Below is a small trained network, with its code and all its weights. Each question gives an input and a target symbol and asks what happens when units are switched off, that is, made to give their printed mean instead of their output.

import numpy as np


def w(rows, s, z=0):
    codes = np.array(rows[::2]) - 128.0
    scale = np.full(codes.shape[1], s)
    scale[-1] = z or s
    return codes * scale


def norm(h):
    return h / np.sqrt((h * h).mean(-1, keepdims=True) + 1e-5)


def f(y):
    return np.maximum(y, 0)


def softmax(a):
    e = np.exp(a - a.max(-1, keepdims=True))
    return e / e.sum(-1, keepdims=True)


def log_softmax(a):
    a = a - a.max(-1, keepdims=True)
    return a - np.log(np.exp(a).sum(-1, keepdims=True))


def net(x, mask):
    ids = ['Παβεζηθλμξσψ'.index(c) for c in x.split()]
    T = len(ids)
    res = E[ids] + P[:T]
    u = 0
    for l in range(3):
        r = norm(res)
        for j in range(2):
            rows = slice(2 * j, 2 * j + 2)
            q, k, v = (r @ M[l][rows].T for M in (Q, K, V))
            z = softmax(np.where(np.tri(T) > 0, q @ k.T / 2**0.5, -1e9)) @ v
            o = O[l][rows]
            res = res + np.where(mask[u + j], z, o[:, -1]) @ o[:, :-1]
        u += 2
        y = f(norm(res) @ A[l][:, :-1].T + A[l][:, -1])
        res = res + np.where(mask[u : u + 4], y, B[l][:, -1]) @ B[l][:, :-1]
        u += 4
    return log_softmax(norm(res)[-1] @ U[:, :-1].T + U[:, -1])


Q, K, V, O, A, B = {}, {}, {}, {}, {}, {}
E = w([
[119,151,120,139,105,206,44,191,105,123],'Π',
[90,192,113,180,133,195,72,173,121,131],'α',
[148,96,17,142,97,143,141,213,36,172],'β',
[94,235,113,153,194,168,79,132,157,124],'ε',
[134,142,82,55,32,174,102,183,126,78],'ζ',
[236,111,133,181,207,145,162,155,202,216],'η',
[134,103,74,104,53,181,101,211,87,129],'θ',
[101,172,95,157,110,210,76,211,92,110],'λ',
[200,89,42,94,122,132,69,87,185,93],'μ',
[50,227,254,67,156,184,91,222,107,76],'ξ',
[90,176,86,107,117,60,169,207,144,84],'σ',
[110,109,99,126,98,204,66,217,102,113],'ψ',
],0.0072)
P = w([
[1,102,51,83,195,110,82,78,73,125],'0',
[117,114,166,117,58,167,109,171,107,140],'1',
[125,130,163,148,79,187,116,156,144,141],'2',
[130,146,124,168,93,162,164,162,161,149],'3',
[141,141,115,184,110,173,165,152,171,158],'4',
[160,156,114,166,113,178,176,145,178,162],'5',
[167,159,107,173,116,170,176,148,186,175],'6',
[189,184,111,145,107,179,175,132,182,178],'7',
],0.0059)
Q[0] = w([
[144,105,84,114,116,93,134,49,98,110],'L0H0',
[192,117,145,130,54,163,123,195,127,247],'L0H0',
[163,207,98,186,117,214,109,238,166,149],'L0H1',
[199,166,3,171,118,223,111,222,184,173],'L0H1',
],0.0052)
K[0] = w([
[128,147,138,148,33,138,106,111,136,20],'L0H0',
[81,81,46,51,154,73,105,51,74,130],'L0H0',
[206,117,187,218,157,156,168,116,105,253],'L0H1',
[226,111,199,126,174,129,189,151,157,228],'L0H1',
],0.0051)
V[0] = w([
[76,144,123,78,105,58,98,166,45,111],'L0H0',
[72,180,164,157,123,211,133,180,157,184],'L0H0',
[53,162,67,84,88,154,65,111,84,81],'L0H1',
[111,132,113,99,255,129,110,153,112,194],'L0H1',
],0.0046)
O[0] = w([
[25,177,187,126,177,210,146,174,137,90,134],'L0H0',
[122,148,128,125,58,180,166,181,26,186,141],'L0H0',
[99,86,24,171,100,143,111,253,225,121,2],'L0H1',
[76,165,144,11,135,75,37,131,135,165,223],'L0H1',
],0.0052,0.0035)
A[0] = w([
[115,106,84,122,117,134,85,52,4,64,207],'L0N0',
[160,155,87,149,104,54,113,121,195,168,124],'L0N1',
[144,68,76,101,11,143,176,127,75,184,2],'L0N2',
[235,156,237,161,139,179,170,29,118,196,168],'L0N3',
],0.0035,0.00096)
B[0] = w([
[123,178,198,85,98,113,157,218,61,119,162],'L0N0',
[165,156,140,83,85,167,174,111,120,130,162],'L0N1',
[81,178,141,203,77,82,105,152,190,2,148],'L0N2',
[56,45,121,147,119,146,140,150,85,15,254],'L0N3',
],0.0048,0.0054)
Q[1] = w([
[163,148,126,51,92,158,144,97,77,82],'L1H0',
[82,78,127,113,63,95,135,85,150,102],'L1H0',
[176,120,183,1,220,120,242,152,43,103],'L1H1',
[104,95,93,181,102,70,123,106,156,157],'L1H1',
],0.0055)
K[1] = w([
[144,84,103,193,227,107,141,118,211,183],'L1H0',
[167,175,95,87,68,49,100,171,125,172],'L1H0',
[3,95,81,51,232,54,44,123,128,120],'L1H1',
[169,88,192,140,36,96,174,109,122,90],'L1H1',
],0.0049)
V[1] = w([
[184,50,253,194,217,193,233,51,124,79],'L1H0',
[87,122,189,114,232,96,178,162,200,168],'L1H0',
[204,129,194,62,101,202,146,163,35,181],'L1H1',
[103,98,242,100,71,220,194,212,123,104],'L1H1',
],0.0036)
O[1] = w([
[205,150,2,32,37,116,180,90,224,42,4],'L1H0',
[122,211,125,170,96,111,168,135,149,54,120],'L1H0',
[192,125,106,92,217,28,118,170,129,133,44],'L1H1',
[84,119,88,61,186,161,191,180,153,166,118],'L1H1',
],0.0059,0.004)
A[1] = w([
[3,128,68,146,122,188,65,229,220,173,253],'L1N0',
[86,122,147,99,199,164,113,202,99,112,177],'L1N1',
[87,163,179,108,161,170,114,159,74,115,222],'L1N2',
[192,48,68,132,82,126,104,54,192,116,209],'L1N3',
],0.0059,0.00047)
B[1] = w([
[174,162,134,151,111,137,193,123,169,19,254],'L1N0',
[194,81,92,93,116,48,166,105,132,119,199],'L1N1',
[142,98,84,108,159,84,110,114,142,174,217],'L1N2',
[100,149,89,85,167,109,146,158,134,254,171],'L1N3',
],0.0081,0.0088)
Q[2] = w([
[97,135,116,91,89,207,174,117,144,203],'L2H0',
[84,109,85,187,179,142,88,199,254,168],'L2H0',
[138,142,195,36,105,163,200,49,97,106],'L2H1',
[88,125,144,244,116,111,85,177,166,82],'L2H1',
],0.0081)
K[2] = w([
[87,209,100,77,108,167,87,93,136,180],'L2H0',
[151,131,108,185,72,65,36,161,36,169],'L2H0',
[3,102,110,162,173,107,89,145,97,117],'L2H1',
[205,110,152,123,108,167,144,105,77,187],'L2H1',
],0.0072)
V[2] = w([
[106,162,217,179,180,198,133,101,39,49],'L2H0',
[93,102,77,122,67,147,29,210,152,75],'L2H0',
[143,55,13,201,164,74,94,210,74,146],'L2H1',
[107,250,114,160,253,3,135,96,124,152],'L2H1',
],0.0042)
O[2] = w([
[103,62,166,164,80,203,226,149,199,129,134],'L2H0',
[144,109,127,155,169,137,120,49,3,137,94],'L2H0',
[17,210,102,155,211,185,121,235,96,53,252],'L2H1',
[204,118,15,236,77,158,95,170,139,163,192],'L2H1',
],0.0057,0.0027)
A[2] = w([
[135,122,80,150,178,87,107,209,149,110,71],'L2N0',
[154,147,121,139,102,155,190,142,203,151,56],'L2N1',
[112,129,137,150,67,99,107,185,135,1,82],'L2N2',
[183,108,149,172,107,64,85,144,126,136,4],'L2N3',
],0.0074,0.0021)
B[2] = w([
[100,142,189,169,3,106,89,41,236,140,211],'L2N0',
[117,92,156,73,18,183,112,200,137,159,216],'L2N1',
[160,249,4,227,157,111,181,71,183,67,254],'L2N2',
[47,169,162,86,140,206,152,196,197,72,159],'L2N3',
],0.0068,0.0058)
U = w([
[122,133,171,124,48,212,171,189,197,138,28],'Π',
[77,151,146,69,182,133,137,131,154,104,56],'α',
[184,88,36,80,153,67,156,97,134,191,196],'β',
[117,138,130,116,157,127,131,145,114,120,83],'ε',
[105,141,124,110,160,129,134,133,117,129,81],'ζ',
[108,130,123,141,158,152,133,156,77,141,178],'η',
[158,133,113,202,109,183,99,148,53,164,105],'θ',
[146,179,128,108,99,74,39,146,184,174,254],'λ',
[88,124,147,77,146,119,138,114,154,110,32],'μ',
[103,144,140,102,166,129,134,141,126,114,84],'ξ',
[133,146,207,123,72,127,128,3,115,130,107],'σ',
[117,203,89,170,137,126,140,118,181,31,203],'ψ',
],0.0063,0.002)

Each question gives the input, a string of symbols that net reads in full, and the target symbol t.
The units are the heads (2 rows each of Q, K, V and O) and the neurons (one row each of A and B). Each row of codes is followed by its name. A weight is (code - 128) times the scale printed after its matrix; where a second scale follows, it is the last column's (O, A, B and U).
mask holds one flag per unit, layer by layer, with each layer's heads first. A switched-off unit (its flag False) gives its mean, the last column of its rows in O or B, instead of its output. The means were averaged over made-up inputs and are rounded, as every weight is.
A unit's drop is (log p(t) with every unit on - log p(t) with that unit switched off) / (log p(t) with every unit on - log p(t) with every unit switched off).
The circuit of an input: a set's keep is (log p(t) with only the set's units on - log p(t) with every unit switched off) / (log p(t) with every unit on - log p(t) with every unit switched off). Starting from the 12 units with the biggest drops (on a tie, the unit counted first), units are removed one at a time, each time the one whose removal leaves the highest keep (on an exact tie, the one counted first), for as long as the keep stays at least 0.8.
circuit, biggest first: the units of the circuit, biggest drop first
k most important neurons: the k neurons with the biggest drops, biggest first
heads that matter: for each layer, one digit per head in row order, 1 if its drop is at least 0.15 and else 0, layers parted by /
input μ ξ η, target σ: 2 most important neurons	[L1N0; L0N3]
input σ η μ σ, target Π: 2 most important neurons	[L1N0; L2N1]
input μ η μ λ μ λ, target σ: 3 most important neurons	[L1N0; L0N3; L1N1]
input η ε θ, target λ: heads that matter	01 / 00 / 00
input σ η μ η, target Π: circuit, biggest first	[L2N1]
input σ σ μ μ θ ψ η ξ, target Π: 4 most important neurons	[L1N0; L0N3; L1N1; L2N1]
input μ β α β ε ε, target Π: circuit, biggest first	[L0H0; L2N1; L2H0]
input η ε Π ε ψ ξ β η, target Π: heads that matter	01 / 00 / 10
input ε μ η μ β β θ, target θ: heads that matter	01 / 10 / 01
input η λ ξ ξ ε, target λ: circuit, biggest first	[L0H1; L2N2; L2H1]
input ε ξ μ ε σ η ξ λ, target θ: heads that matter	11 / 10 / 01
input μ η λ ξ Π, target σ: circuit, biggest first	[L0H1; L1N0; L2H1]
input μ λ ξ η θ σ, target σ: circuit, biggest first	[L0H1; L1H1; L1N0]
input Π σ θ ε μ ε μ, target Π: heads that matter	01 / 10 / 00
input μ Π μ η ζ Π, target σ: heads that matter	11 / 01 / 01
input μ μ μ μ μ ξ ε η, target σ: heads that matter	11 / 01 / 00
input μ ε ζ μ η β, target σ: heads that matter	11 / 01 / 01
input ψ θ μ μ, target Π: 2 most important neurons	[L1N0; L1N3]
input σ ε ε μ η μ α, target Π: 2 most important neurons	[L1N0; L1N3]
input ε θ η β θ ε, target θ: 3 most important neurons	[L1N0; L0N3; L2N2]
input ξ η Π Π μ, target β: most important neuron	[L1N0]
input ξ η Π λ μ μ λ, target β: heads that matter	11 / 01 / 00
input μ μ ε ζ μ ε, target Π: heads that matter	11 / 11 / 01
input σ θ η θ θ ξ σ β, target Π: 2 most important neurons	[L1N0; L2N1]
input η η μ η, target λ: 2 most important neurons	[L1N3; L1N0]
